Below is a small trained network, with its code and all its weights. Each question gives an input and a class and asks what happens when units are switched off, that is, made to give their printed mean instead of their output.

import numpy as np


def w(rows, s, z=0):
    codes = np.array(rows[::2]) - 128.0
    scale = np.full(codes.shape[1], s)
    scale[-1] = z or s
    return codes * scale


def norm(h):
    return h / np.sqrt((h * h).mean(-1, keepdims=True) + 1e-5)


def f(y):
    return y / 2 * (1 + np.tanh(0.7978845608 * (y + 0.044715 * y**3)))


def log_softmax(a):
    a = a - a.max(-1, keepdims=True)
    return a - np.log(np.exp(a).sum(-1, keepdims=True))


def net(x, mask):
    res = np.array(x, float).reshape(1, 8) / 4 @ E
    u = 0
    for l in range(2):
        y = f(norm(res) @ A[l][:, :-1].T + A[l][:, -1])
        res = res + np.where(mask[u : u + 13], y, B[l][:, -1]) @ B[l][:, :-1]
        u += 13
    return log_softmax(norm(res)[-1] @ U[:, :-1].T + U[:, -1])


A, B = {}, {}
E = w([
[110,125,94,164,147,87,191],'x0',
[143,222,145,139,135,161,132],'x1',
[135,127,121,80,114,90,167],'x2',
[170,132,124,81,161,112,74],'x3',
[181,143,102,118,146,193,115],'x4',
[132,178,113,74,125,101,104],'x5',
[156,163,116,87,6,173,149],'x6',
[179,152,133,148,131,112,114],'x7',
],0.011)
A[0] = w([
[146,113,180,180,85,49,127,92],'0.n1',
[167,140,144,92,172,53,204,75],'0.n2',
[113,136,79,86,157,43,186,65],'0.n3',
[119,143,170,254,236,153,138,175],'0.n4',
[136,205,138,95,75,142,132,82],'0.n5',
[64,130,115,141,190,59,185,42],'0.n6',
[164,125,165,122,92,71,153,66],'0.n7',
[154,131,110,95,139,93,169,12],'0.n8',
[53,115,142,183,119,151,84,57],'0.n9',
[152,44,66,181,116,143,114,104],'0.n10',
[73,95,137,176,91,152,214,2],'0.n11',
[140,215,117,192,88,155,210,93],'0.n12',
[143,123,141,131,101,41,159,45],'0.n13',
],0.0096,0.0052)
B[0] = w([
[74,106,66,120,103,117,134,147],'0.n1',
[128,115,88,158,109,87,54,160],'0.n2',
[70,92,66,180,77,77,111,164],'0.n3',
[102,121,48,213,122,60,74,254],'0.n4',
[68,174,119,109,174,139,153,182],'0.n5',
[73,72,127,129,79,99,147,175],'0.n6',
[81,143,80,172,146,120,127,132],'0.n7',
[133,132,107,158,91,115,99,119],'0.n8',
[142,89,143,145,95,78,150,138],'0.n9',
[109,112,148,73,160,123,194,165],'0.n10',
[254,231,199,132,169,161,94,159],'0.n11',
[183,176,210,114,172,183,160,196],'0.n12',
[98,92,103,176,119,142,126,137],'0.n13',
],0.0092,0.0071)
A[1] = w([
[155,119,153,190,182,153,140,65],'1.n1',
[103,147,187,168,170,155,117,6],'1.n2',
[136,209,87,178,105,158,186,104],'1.n3',
[183,118,98,163,106,132,145,95],'1.n4',
[150,123,142,73,58,92,132,2],'1.n5',
[55,67,107,150,155,114,130,126],'1.n6',
[224,139,204,87,123,141,131,142],'1.n7',
[184,72,116,97,142,167,116,83],'1.n8',
[119,185,194,12,156,153,127,124],'1.n9',
[146,75,135,79,160,128,81,107],'1.n10',
[179,182,82,103,153,109,42,135],'1.n11',
[114,111,123,149,174,112,151,26],'1.n12',
[133,130,137,133,152,110,136,65],'1.n13',
],0.011,0.0037)
B[1] = w([
[148,101,109,134,101,80,52,159],'1.n1',
[175,148,173,161,151,123,68,135],'1.n2',
[163,123,192,59,125,119,127,213],'1.n3',
[149,96,145,70,88,108,130,141],'1.n4',
[108,113,109,148,199,64,87,142],'1.n5',
[76,161,109,83,61,150,108,234],'1.n6',
[64,21,114,98,155,119,195,228],'1.n7',
[115,161,137,93,90,144,167,148],'1.n8',
[77,1,138,73,83,179,222,253],'1.n9',
[164,188,141,105,78,155,162,159],'1.n10',
[230,206,230,101,118,159,185,221],'1.n11',
[108,149,113,134,88,128,90,136],'1.n12',
[142,130,108,135,90,174,89,118],'1.n13',
],0.0086,0.0061)
U = w([
[20,66,49,173,101,79,80,225],'0',
[223,216,164,176,176,130,58,3],'1',
[144,124,196,25,103,198,251,170],'2',
],0.012,0.0027)

Each question gives the input, the list of numbers given to net, and the class t.
The units are the neurons (one row each of A and B). Each row of codes is followed by its name. A weight is (code - 128) times the scale printed after its matrix; where a second scale follows, it is the last column's (A, B and U).
mask holds one flag per neuron, layer by layer. A switched-off neuron (its flag False) gives its mean, the last column of its row in B, instead of its output. The means were averaged over made-up inputs and are rounded, as every weight is.
A unit's drop is (log p(t) with every unit on - log p(t) with that unit switched off) / (log p(t) with every unit on - log p(t) with every unit switched off).
The circuit of an input: a set's keep is (log p(t) with only the set's units on - log p(t) with every unit switched off) / (log p(t) with every unit on - log p(t) with every unit switched off). Starting from the 12 units with the biggest drops (on a tie, the unit counted first), units are removed one at a time, each time the one whose removal leaves the highest keep (on an exact tie, the one counted first), for as long as the keep stays at least 0.8.
units of the circuit, in order: the units of the circuit, biggest drop first
top k neurons: the k neurons with the biggest drops, biggest first
k most important neurons of layer l: the k neurons of layer l with the biggest drops, biggest first
drop of u: that unit's drop, to one decimal
input [0,5,2,-7,1,-7,-6,4], class 1: units of the circuit, in order => [1.n9]
input [-7,3,-3,-5,1,-1,-8,4], class 0: top 2 neurons => [0.n4 0.n11]
input [-3,-6,2,8,-2,0,-5,3], class 2: top 3 neurons => [0.n4 1.n10 1.n11]
input [-7,5,-3,-1,7,-8,-6,-7], class 0: top 3 neurons => [0.n4 0.n11 0.n12]
input [-4,-6,0,2,-3,8,-1,-5], class 2: top 4 neurons => [0.n4 1.n10 0.n6 0.n1]
input [3,4,4,3,4,-7,1,5], class 1: top 2 neurons => [0.n4 1.n9]
input [-7,-2,5,8,-8,3,-5,0], class 2: top 2 neurons => [0.n4 1.n11]
input [-7,1,0,-1,8,-8,-1,4], class 1: 2 most important neurons of layer 1 => [1.n9 1.n1]
input [5,-1,3,-1,-4,8,6,4], class 0: top 2 neurons => [0.n3 0.n11]
input [2,6,3,-3,-6,-2,1,5], class 1: top 2 neurons => [0.n12 1.n9]
input [-4,-4,8,-1,0,8,-1,-7], class 0: drop of 0.n3 => 0.5
input [1,6,1,3,-8,8,0,-3], class 0: drop of 0.n11 => 0.2
input [3,-1,-1,-2,8,-5,-3,-1], class 0: drop of 1.n8 => 0.0
input [4,-6,-8,-6,-6,-4,6,5], class 2: units of the circuit, in order => [0.n11]
input [-5,-7,-8,8,-5,3,1,5], class 2: drop of 0.n4 => 0.6
